What can hang from each mark:
k736: k205 k887
k571: k61 k887
k887: k61 k328 k436 k571 k736
k61: k205 k820 k887
k820: k270 k365 k436
k365: k571 k820
k205: k328 k365 k436 k736
k270: k61 k365 k436 k571 k820
k436: k61 k365 k820

Every row comes from one small tree of marks. The marks that hang from a mark follow it in brackets, in the order of their numbers. Every link used is in the known rows. Which tree was each row made from?
Each row is shifted at random along 7 fixed directions that mean nothing.
Known rows:
k736(k887(k61 k328)): [  75  278   51 -102   99  -80   20 -143  -30    2  -33   86 -240  -54
 -100   -8 -106   19   -2  115   30 -105  163  -62    5 -126  -48 -165
 -184  -88  184 -256   27  125 -129  -96   -2 -270 -314   16  268  -67]
k571(k887(k61(k205 k820(k270(k436))))): [ -11 -211 -199  -46   18   79 -181  120   50 -140   25  321    5  102
  -30  -86 -139  181 -321  238   43  260    3   76  -82 -101  172  160
   28  -89 -105 -105   22   56   50 -163 -156 -455  120  116   26  -70]
k436(k365 k820(k270(k61(k205) k571(k887(k328))))): [ 118  -20 -117  118  -60   33   71   33   15  -89   13 -149   -7 -252
 -176  -96  254 -143 -317  325   -8   67  139   44 -146  -57  119  111
   -9 -112  -91 -258 -137  203  -81 -273 -234 -289 -225  244   35  136]
k270(k436(k61(k205 k887(k328)) k365 k820) k571): [  16 -321  -18  -80  236 -150   -3  237  -28  -61  264 -106   95  -35
   66  111  338  132 -210  -38  -54  352 -150    5  137  138  141 -305
  213  -25  -24  -52   -7 -231   37   66 -460 -327 -157  335   54  259]
k571(k61(k205 k820) k887): [ 217  190    8 -326  103 -137   82   14   38   89 -298  209 -203   20
  -71 -342 -433   94 -140  191   54 -351   43  124  112   64  -42 -234
 -329  -33  -34 -100  351  -32 -247    6  -74  -73 -284  -73  218 -212]
k887(k61(k205(k328)) k571): [  21  -54 -264  285  149   41 -108  307  -14   46   75  212  151 -578
 -178 -180  -43  156  -77  238  459 -154  297   75 -134  -79   97 -113
   52  154 -251 -366   25   -7 -102 -308  142 -194 -257 -131  108  117]
k436(k61 k820(k270 k365(k571))): [ -31 -156 -165  -48  -74  -16  -10  154  -29  150  236 -147   89 -226
   92  -62  360 -156 -324  -97   69   60 -122  132   64   76   89  -53
  327  -25  -65 -109  183 -383  -34   79 -298  -65 -282   39  -16  184]
k571(k61(k205(k365 k736) k820(k436) k887(k328))): [  83  -15   51 -458  -83  -62   56  -94 -139 -252 -335  121  -78  301
  -18 -118 -510  253 -468  358  108  -60 -183   -3  103 -426  322   73
 -358 -143 -317 -157  103  367   86   -1  104  -25   74   96  -29   32]
k736(k205 k887(k436(k365 k820))): [ 146  133   56  253 -102  180   64  165   55  114  -57 -194  109 -576
 -218 -120  281  -91  -47  -36  464  -72  -78  303 -367   19  108   22
  140  -47 -159 -110   -1  -91  -83 -350 -179  -21  -25   85  -16  205]
k820(k270(k365 k571(k887(k61 k328 k736))) k436): [  99   42 -155 -246  -91 -131   27   31 -147   38   75 -129 -149    6
   57  201  422 -334 -599  210 -205 -161  -53   72  198  115  266  154
  130 -112  325  -65  -30   76   47  163 -344 -642 -490  322  -17 -182]
k270(k436(k820) k571): [ -13  119 -212   62  -10   77  -20 -117    8  -83   12    8  -13  129
  -83    9  121   15 -253  315 -119  122   89   68 -169  -61  -20   41
  -91  -43  -12  -44  -13   18   -2 -125 -204 -250   -9  128   32  -84]
k736(k205(k365) k887(k61 k571)): [  29   -4 -102 -165  298 -124  -98  236 -172  122  374  103 -109 -280
   53   32   54  167   -2 -241  334 -114   29  101   97  214   22 -180
  181  159  124 -177  221 -504 -114   39 -363 -308 -360  -38  198  -49]
k887(k61(k205 k820) k328 k736): [ 126  207  177 -275   39 -293  109  -75 -146   78 -304   74 -318 -125
   -2   29 -105 -235  108   22    9 -185   59   50  374  -46  268  -14
  -22  -93  350 -247   -3  -63   16  234  112 -231 -411  107  266   67]
k436(k61(k205 k887(k736)) k365(k571) k820): [  20 -243  222  -36   55 -180  127  276  -28  194   93 -181   92 -496
   52   59  512 -226   63 -424  112  140 -189   94  254  332  232 -332
  473  -72  128  -70  -59 -458   46  196 -257 -174 -353  198   32  358]
k205(k328 k365(k571(k887) k820) k436): [ -17  -22 -293 -108  227 -112 -150  -72 -124 -104  109  213 -133  349
  -36  -22 -154  119 -428  297 -230 -169   91   83  220   90  -27   72
  -74   21  -61  -41  235 -237  -59   31 -228 -264 -364  120  121 -277]
k571(k61 k887(k436(k365) k736)): [  83  265   37  -27  -23 -168  -13 -123   64  283 -152   57 -273 -343
 -190 -127  106 -391  -29   31    2 -420  316  104  142  191  102   85
   92  -33  429 -224  -96  138 -241 -127   63 -396 -626  -29  299  -39]
k436(k61(k887(k736(k205(k328)))) k365 k820(k270)): [   7 -119   58  -54  274 -130 -147 -153 -197    9  109  129 -231 -299
  -96   87  368 -217  -14 -162   21   61  133  -39   92  275   94  108
  283    7  364 -146  -91 -529 -239  -52 -146 -449 -333  246  346  -72]
k820(k270 k436(k61(k887(k736)) k365)): [ 145  130  328 -162 -319  -49   70 -212  -57    6 -113 -159  -83 -239
  -87  -54  178 -269 -136  136  -40 -105    5  -95   92  -35  243  147
  -57 -147  145 -141 -208  346   -5  -88   39 -247 -222  174   35  116]
k436(k61 k365 k820): [  56   51  170 -234   91  -54   14 -269  -62   18   12   34 -215   17
  -66  -57   81   89   29   37 -242  -70   23 -196   -3  -62  -46 -317
 -242   19   50  -12  109  -61 -216   -6  -55  -65 -187   61  239   51]
k571(k61 k887(k328)): [ -56 -190 -239  -94  115  -44   41  336  161  126   53  -95  186   93
   90 -143   -6  132 -437  -54  164  -16 -261  114   34  -57   96 -354
   98  -81 -335  -73  215  147  -23    6 -198   95  -93  -34 -114  254]
k436(k61(k205) k365(k571) k820(k270)): [  21 -289  104   -6  122 -158   11  122  -55  112  283  -45   42 -347
   24   17  487 -199  -10 -249 -135  203  -29  -21  247  360  185 -145
  341    4  133  -20  -43 -507  -44  106 -206 -185 -285  192   52  146]
k270(k365 k571(k887) k820): [ 209  375 -184 -201  -17 -171  173  -69  -66   39   -6 -317 -174  106
   52  -69   74 -198 -241  260 -133 -290   45  216  121  141   -8  104
 -110   -8  158  -79  179  -72 -108   92 -459 -106 -463  111   70  -92]
k365(k571(k61 k887(k328 k736(k205))) k820(k436)): [-180  -44 -228   70  -99   10  -12  217  235  184  -63 -111    9  -79
    7  106  215 -278 -531  -30  147  183 -130  411  -71 -120  311   71
  473 -322   64 -264  -65    7  168   -1 -216 -404 -103    5 -130  207]
k270(k365 k571(k61 k887(k328)) k820(k436)): [ -16 -106 -480 -124  124 -101  -36   79  126  -47  281 -121   63  364
   66   84  186   47 -796  333 -322  194  -65  102    4   71  174   37
   51  -89  -38  -88  -22  132   60  -42 -535 -409 -243  222 -178  -42]
k365(k571(k61 k887(k436))): [  -5  -16  -42  -50 -354  141  222  236  188  133 -170 -147  216  -24
  -49  -46  248 -190 -358    9   63   31 -299  160 -125  -25  216 -165
  104 -194 -210   86  -52  357  180   18  -39  -97   54  125 -335  139]
k205(k328 k365(k571) k436(k61) k736): [-113  161    6 -230  -44  -46  -19 -212 -330 -147 -221   52 -178  107
  -25  184   65 -207 -161  178  187 -296   94   53   84 -256  139  333
   76  107  109  -77  152 -160  -69  138  278 -175 -167    2  225  -53]
k270(k61(k205 k887(k328 k571)) k365(k820) k436): [   1  128  -39 -247   15 -391   77   -2  -49 -172  149 -264 -200  259
  118  199  -63  -94 -108   76 -330  300   53  -15  437   -1  159   63
   82 -151  294 -295 -232  157  205  184 -510 -466 -348  304   30  232]
k571(k887(k328 k436)): [ -98 -242 -180  -83   37  169 -181  113   47  -83  -73  207  -70  263
   17  163   95  129 -331  154  -44  211 -123   65 -172 -286  137   49
  119  -86   -7   51   33  158   89  -15  -55 -377  144  131   23  -69]
k61(k205 k820(k436)): [ -32 -237 -108 -305   38  186 -246   41   -9 -218 -145  351 -125  313
   88    8 -362  480 -339  337   38  154 -121  107 -189 -464   83   57
 -152  -21 -220   19  305  -60   74   13 -102 -239  373  -68   42 -160]
k61(k820 k887(k736(k205))): [  91  -62  -37  -89  -18   61   19  117  -17  -57 -170  122   41  -75
  -50  -84 -121  179 -142   30  230   72 -174  140  -63    9  153 -106
  -66  -87 -190  -71    5  -44   74  -59 -165 -120  101  115  -83  -22]
k820(k365(k571(k887(k328)))): [ -20  -47 -191  -42  -97  122  -49  177   -4   52   -5  -66 -148  -25
   45   91  119 -104 -282   90  178 -100   22  291  -72 -231   -8  193
  289  -83  100 -143  197  -93  -19   56 -156 -233 -203  -36   99   13]
k571(k61(k205(k365 k436(k820)) k887(k328))): [ -13   20  114 -128  163 -451  108  -39  -52  -47   38 -179   16   82
    9  -26  -71 -189   56 -150  -51  191   -1  -39  503  179  273  285
  216  -80  174 -236 -255    8  100   42  -36    8 -294  213  108  378]
k365(k571(k61(k205)) k820(k436)): [  40   44  -44   52    6 -101   -5  172   86  239  -75  107  -89 -321
  -57  -13   60 -315 -240  -25   14 -116  113  327   84  267   19  -20
  293 -110  264  -99  155 -445  -72   88 -167 -397 -404  -22   74 -241]
k365(k820(k270 k436(k61))): [ -81 -153  -65   -3  -73   -6 -148  -78   92  -18  142   63   50   90
   24   -3   72  -36 -389  142 -222  277  -64  -27  -27  -41  164   49
   79 -148  -44  -65  -45   17   73  -61 -146 -267    5   85  -70    9]
k820(k365(k571(k887(k61 k736(k205)))) k436): [-102 -221 -169  -69 -223  321 -121  262   41   58   54  114   -1 -187
  -14  237  304   34 -539   44  213   73 -199  232 -408 -210  137  112
  283 -112  -12  -28   22  -24  159  -37 -225 -654  123   79 -204  -86]
k205(k328 k365(k571(k61 k887(k436)) k820)): [-105  -10 -131 -276   57 -199   -9  -54  -69   96   28   22 -264  325
   81  147   84 -316 -298  -96 -240  -66  -59  176  326  132  125  136
  321 -134  327   11  132 -309   26  325 -215 -324 -399  157  120 -110]
k205(k328 k365(k571) k436 k736): [-161  -85 -368  130  -63  316 -197   45 -252 -227 -211  246   46  -55
 -141   99    9   81 -431  393  514 -253  143  250 -325 -453  108  437
  130  141 -321 -104  207  -97  -52 -201  275 -173   90 -100   58 -135]
k436(k61(k205) k820(k365)): [  26  -37   61  -53   66 -123   -2  -39   20   22  103  -25  -16 -177
  -32  -88  -15   65   17   23  -26   99   42  -78    4  -19   33  -52
  -33   25  -17 -174  -33  -70  -65  -74  -49  -44 -115   20   95  216]
k365(k571 k820(k436(k61(k205 k887)))): [-247 -503 -109   67  119  -62 -205  299  235  -61  355  100  223   40
  154  118   63  247 -279 -132  -96  711 -144   65   62    5  187 -182
  446 -183 -115 -147 -124 -214  295   31 -366 -408  125   39 -150  256]
k365(k571(k887(k436(k61))) k820): [  75   93 -224  109 -183  345  -91   31  149   69 -293  398  -76 -175
 -290 -171  -24  129 -447  497   56 -126  130  198 -474 -253  -47 -355
 -243 -117 -232 -113  228  187 -169 -298  -30 -524 -172  -29   88 -336]

Write each row's tree:
[  92  -27 -494    1  -11   55 -112  213   45  -81  198 -101  108  -24
   -3  -60  -40  218 -836  516   68   36   13  185 -216 -151  -46   23
  -40  -30 -283 -324  157   97   23 -216 -656 -395 -357  153 -109  -25] : k270(k61(k887(k328)) k571 k820(k365 k436))
[ -82  -41 -175 -323 -261  195  -14   21  -10 -115  -54 -168  -86  298
  163  182   86  172 -521  298    3   46 -257  215 -289 -523   75  -87
   -5 -104 -191   37  330   61   85  154 -390 -279  184  -11 -101   64] : k270(k365(k820(k436(k61))) k571)
[  44  114 -175 -214   20  -84   12  -36 -156  -39  -32   67 -190  -87
   -6   66  -20  -81 -344  216 -100 -140   90   64   -7   -4  -19   50
  -93   43   85 -164  115 -268  -44   88 -248 -365 -348  109   20 -209] : k270(k61(k205(k736)) k820(k365(k571)))
[ -23  492  217 -249   37 -408  138 -314  -81  112 -144 -192 -248  -61
  -14    9   34 -342  214 -111 -120 -108   43  -53  353   52  211  147
  -18  -79  411 -266 -201    8   58  105   21 -159 -331   82  212  286] : k887(k61 k736(k205(k436(k820))))
[ -68  349  162 -282 -132  -49   69 -295 -163 -149 -320 -162 -241  211
   31  144  -38 -251  -27  120  122 -129  -77   44   -1 -377  187  323
  -25 -134  188  -73  -24  164   87  102  206  -55   65   64  142   96] : k205(k328 k736(k887(k436)))
[ -16  -15 -131  268  -74  -63   63   49   38   75   16   16  -27 -211
 -176   34   91 -342 -123  -64   85  114  225  223  112  174  111  180
  382 -201  191 -281 -208 -105   -8  -96  -43 -268 -438  106   65    4] : k205(k365(k571(k61(k887(k328))) k820))
[ -43   87 -280  223  -28  -64   30   32  246  190  187  -97   88 -242
 -151 -263   57 -156 -277   58    9    4  224  133  -31  145  -15   37
  166 -121  -31 -346 -108   71 -102 -289 -149  -96 -415 -105   18  199] : k436(k820(k365(k571(k61 k887))))
[ 104   51 -203 -114  112 -346  152   72  -30  109  201 -218   11  -89
   21 -140  222 -258 -358  -91 -192    5   14   59  494  391  120 -175
  165 -132  103 -226   -2 -192  -92   75 -425 -123 -684  211   22   57] : k436(k820(k270(k365(k571(k61(k887(k328)))))))
[ -67  -97 -218 -266  166 -178 -195  -67 -284 -243   61  154 -101  118
   37   78 -121   24 -442  286  -46 -165   89 -118  152  -50   42  385
  -65  159  -14 -117   79 -146  -48   15  -77 -365 -165  164   65 -171] : k820(k270(k61(k205(k328 k436 k736))) k365)
[-196 -269 -407 -104  -38   49 -148   93  248   10  367  -27  101  339
  120   57  100   98 -700  141 -261  385 -130  108 -106  -75  141  177
  257 -159  -87 -101  -57   59  201  -52 -416 -351    7   51 -257  111] : k270(k820(k365(k571(k61 k887)) k436))
[-269 -346 -141  -17   23   69  -64   49 -142 -146 -111   94    2  101
   29  233   15 -105 -216 -100  263  148 -130  151 -133 -258  270  351
  382  -68 -107   -2  -24 -230   92   87  196  -74  269   51  -61  140] : k571(k61(k205(k328 k365(k820) k736)))
[ 202   62  158   35 -196  143   27 -114  -45 -290 -373  153   -2  -12
 -226  -60 -268   24 -160  456   91   63   52   50 -196 -166  126  375
 -229 -141 -104  -61 -153  254   85 -226  192 -184  200  229  -27 -196] : k61(k205(k328) k820(k436) k887)
[  88  -23  -79   -7 -159 -111  113   94  -32  -57   49 -354  216  -34
   -4 -162  255 -245 -331  237  175 -114  -96  162  157   83  322  294
  183  -26 -213 -113   15   84   44  -69 -156   56 -192  193  -54  392] : k205(k328 k436(k61(k820(k270(k571(k887)))) k365))
[  23    0    4  -81  -27 -156   97  -41 -145 -101 -115   -3  -17  103
  -67   44   -8 -198 -296  176 -169  -60 -102   55  247   67  331  148
  -33 -125  -65  -10 -122   28  187  116   59 -136 -185  291 -129  -33] : k61(k205(k328 k365(k571(k887(k436)) k820) k736))
[ -44  -85 -164   20   -1  -15   50  144   88  102  -63   78  -64  -25
  -41   37   81 -155 -264  -66  -11  128   -7  210   60   64   28 -218
  265 -239   92 -139   54 -188   -2   73 -202 -321 -310   96   40  -69] : k365(k571(k61(k887(k328))) k820)
